Here is a tiny trained network, its code and every weight. The questions are about switching its units off for an input and a class, where a switched-off unit gives its printed mean instead of its output.

import numpy as np


def w(rows, s, z=0):
    codes = np.array(rows[::2]) - 128.0
    scale = np.full(codes.shape[1], s)
    scale[-1] = z or s
    return codes * scale


def norm(h):
    return h / np.sqrt((h * h).mean(-1, keepdims=True) + 1e-5)


def f(y):
    return y / 2 * (1 + np.tanh(0.7978845608 * (y + 0.044715 * y**3)))


def log_softmax(a):
    a = a - a.max(-1, keepdims=True)
    return a - np.log(np.exp(a).sum(-1, keepdims=True))


def net(x, mask):
    res = np.array(x, float).reshape(1, 5) / 4 @ E
    u = 0
    for l in range(4):
        y = f(norm(res) @ A[l][:, :-1].T + A[l][:, -1])
        res = res + np.where(mask[u : u + 9], y, B[l][:, -1]) @ B[l][:, :-1]
        u += 9
    return log_softmax(norm(res)[-1] @ U[:, :-1].T + U[:, -1])


A, B = {}, {}
E = w([
[161,244,29,149,44,133,60],'x0',
[113,135,127,125,129,138,120],'x1',
[76,80,123,227,105,2,10],'x2',
[27,191,60,224,160,67,191],'x3',
[124,129,127,128,131,136,125],'x4',
],0.0053)
A[0] = w([
[151,136,129,140,57,134,70,3],'L0N1',
[116,139,231,84,254,170,223,154],'L0N2',
[136,61,224,151,182,157,52,92],'L0N3',
[163,197,131,64,85,115,188,185],'L0N4',
[12,110,103,182,12,109,133,133],'L0N5',
[128,135,168,54,174,125,115,54],'L0N6',
[76,129,67,103,165,136,202,71],'L0N7',
[59,68,109,136,110,85,97,63],'L0N8',
[200,143,148,152,153,155,173,92],'L0N9',
],0.0062,0.0015)
B[0] = w([
[154,79,153,121,32,172,153,147],'L0N1',
[67,131,132,225,34,101,118,254],'L0N2',
[102,254,129,21,136,122,141,181],'L0N3',
[155,145,98,151,181,171,107,178],'L0N4',
[217,121,136,159,138,183,120,184],'L0N5',
[146,121,143,112,40,115,130,145],'L0N6',
[131,190,158,148,119,163,162,158],'L0N7',
[143,39,129,74,156,89,140,155],'L0N8',
[152,161,154,97,109,120,122,146],'L0N9',
],0.0068,0.006)
A[1] = w([
[150,84,142,101,131,159,199,114],'L1N1',
[154,91,96,104,108,186,95,58],'L1N2',
[91,143,125,139,64,123,75,136],'L1N3',
[123,73,109,1,157,66,106,73],'L1N4',
[154,117,115,126,183,145,142,3],'L1N5',
[122,119,67,135,117,75,27,84],'L1N6',
[68,97,57,129,184,80,144,22],'L1N7',
[98,203,142,126,54,169,184,115],'L1N8',
[127,93,132,118,92,129,116,33],'L1N9',
],0.0074,0.0018)
B[1] = w([
[60,122,177,156,75,113,130,140],'L1N1',
[155,96,48,124,104,164,215,155],'L1N2',
[201,4,218,116,165,150,153,179],'L1N3',
[134,176,76,123,137,57,160,169],'L1N4',
[135,87,160,187,66,98,105,107],'L1N5',
[3,157,209,116,52,139,196,189],'L1N6',
[254,14,154,171,133,229,145,138],'L1N7',
[209,63,92,132,93,64,31,254],'L1N8',
[190,182,207,143,124,163,110,128],'L1N9',
],0.0066,0.005)
A[2] = w([
[224,192,161,118,77,132,135,199],'L2N1',
[71,3,162,154,124,91,80,143],'L2N2',
[111,81,102,216,103,96,124,7],'L2N3',
[182,84,132,157,253,120,133,67],'L2N4',
[161,116,233,125,53,123,172,16],'L2N5',
[91,129,150,231,62,204,120,7],'L2N6',
[93,180,207,79,154,117,84,161],'L2N7',
[107,95,177,109,154,79,158,148],'L2N8',
[100,157,179,53,180,162,117,189],'L2N9',
],0.0068,0.0014)
B[2] = w([
[62,69,114,175,202,198,141,248],'L2N1',
[143,175,51,86,200,254,146,254],'L2N2',
[120,205,136,121,93,127,226,211],'L2N3',
[135,45,165,146,133,218,105,133],'L2N4',
[195,75,189,172,98,64,33,246],'L2N5',
[195,204,234,165,175,41,153,250],'L2N6',
[202,138,57,81,217,70,100,149],'L2N7',
[158,209,36,83,194,222,152,172],'L2N8',
[120,175,143,176,137,19,169,132],'L2N9',
],0.005,0.0044)
A[3] = w([
[64,191,98,46,158,65,103,78],'L3N1',
[69,110,139,182,83,154,132,63],'L3N2',
[135,132,185,174,94,93,178,96],'L3N3',
[175,69,125,101,75,161,65,198],'L3N4',
[91,66,105,133,195,130,172,237],'L3N5',
[115,220,115,210,86,165,154,180],'L3N6',
[76,219,213,120,134,103,121,81],'L3N7',
[80,42,89,80,58,254,138,67],'L3N8',
[124,33,243,104,85,121,50,9],'L3N9',
],0.0083,0.0016)
B[3] = w([
[159,133,104,105,158,36,62,156],'L3N1',
[193,163,157,79,113,99,151,151],'L3N2',
[96,208,216,73,125,87,136,207],'L3N3',
[114,102,219,98,164,190,184,223],'L3N4',
[236,136,149,64,72,162,105,142],'L3N5',
[64,83,81,108,135,114,111,254],'L3N6',
[188,200,106,194,113,104,196,172],'L3N7',
[185,186,136,153,220,73,195,191],'L3N8',
[40,38,97,105,30,155,1,224],'L3N9',
],0.0076,0.0067)
U = w([
[93,42,205,79,64,154,58,216],'0',
[217,109,140,105,204,211,201,178],'1',
[81,216,186,171,107,48,193,129],'2',
[68,116,13,163,138,151,93,73],'3',
[182,144,111,31,182,8,85,4],'4',
],0.014,0.0022)

Each question gives the input, the list of numbers given to net, and the class t.
The units are the neurons (one row each of A and B). Each row of codes is followed by its name. A weight is (code - 128) times the scale printed after its matrix; where a second scale follows, it is the last column's (A, B and U).
mask holds one flag per neuron, layer by layer. A switched-off neuron (its flag False) gives its mean, the last column of its row in B, instead of its output. The means were averaged over made-up inputs and are rounded, as every weight is.
A unit's drop is (log p(t) with every unit on - log p(t) with that unit switched off) / (log p(t) with every unit on - log p(t) with every unit switched off).
The circuit of an input: a set's keep is (log p(t) with only the set's units on - log p(t) with every unit switched off) / (log p(t) with every unit on - log p(t) with every unit switched off). Starting from the 12 units with the biggest drops (on a tie, the unit counted first), units are removed one at a time, each time the one whose removal leaves the highest keep (on an exact tie, the one counted first), for as long as the keep stays at least 0.8.
units of the circuit, in order: the units of the circuit, biggest drop first
most important unit: the unit with the biggest drop
k most important neurons: the k neurons with the biggest drops, biggest first
k most important neurons of layer l: the k neurons of layer l with the biggest drops, biggest first
input [2,1,-3,-8,2], class 1: units of the circuit, in order : (L3N8, L2N1)
input [8,-3,4,-1,2], class 0: most important unit : L0N1
input [4,1,0,2,-3], class 3: 2 most important neurons : (L0N2, L0N5)
input [3,8,-3,1,7], class 3: 4 most important neurons : (L1N3, L0N4, L1N7, L0N8)
input [4,-1,1,0,-2], class 0: 2 most important neurons : (L0N1, L1N6)
input [7,-3,1,0,-2], class 0: 2 most important neurons : (L0N1, L1N6)
input [5,1,0,6,4], class 3: 4 most important neurons : (L0N2, L0N5, L3N6, L1N1)
input [4,1,0,7,-2], class 3: 2 most important neurons : (L0N2, L0N5)
input [-8,1,-6,0,1], class 0: 2 most important neurons : (L2N5, L1N8)
input [-2,-5,8,0,-7], class 4: 4 most important neurons : (L1N6, L0N3, L0N2, L1N4)
input [4,4,-1,-4,6], class 1: 2 most important neurons : (L0N2, L1N2)
input [-7,2,1,-2,5], class 4: 2 most important neurons : (L0N3, L0N1)
input [-8,-5,-5,-1,6], class 0: 2 most important neurons : (L0N2, L2N5)
input [-1,3,3,4,-7], class 1: most important unit : L0N2
input [8,-6,-4,2,0], class 3: 2 most important neurons of layer 1 : (L1N7, L1N3)
input [0,5,-7,-7,-1], class 0: 2 most important neurons of layer 0 : (L0N2, L0N6)
input [4,-6,-5,2,8], class 3: 2 most important neurons of layer 1 : (L1N3, L1N7)
input [3,5,0,-2,-3], class 1: 2 most important neurons of layer 0 : (L0N1, L0N2)
input [-7,5,4,1,4], class 1: 2 most important neurons of layer 2 : (L2N4, L2N2)
input [4,-7,0,5,-8], class 3: units of the circuit, in order : (L3N6)
input [-3,5,1,7,4], class 1: 2 most important neurons of layer 1 : (L1N7, L1N6)
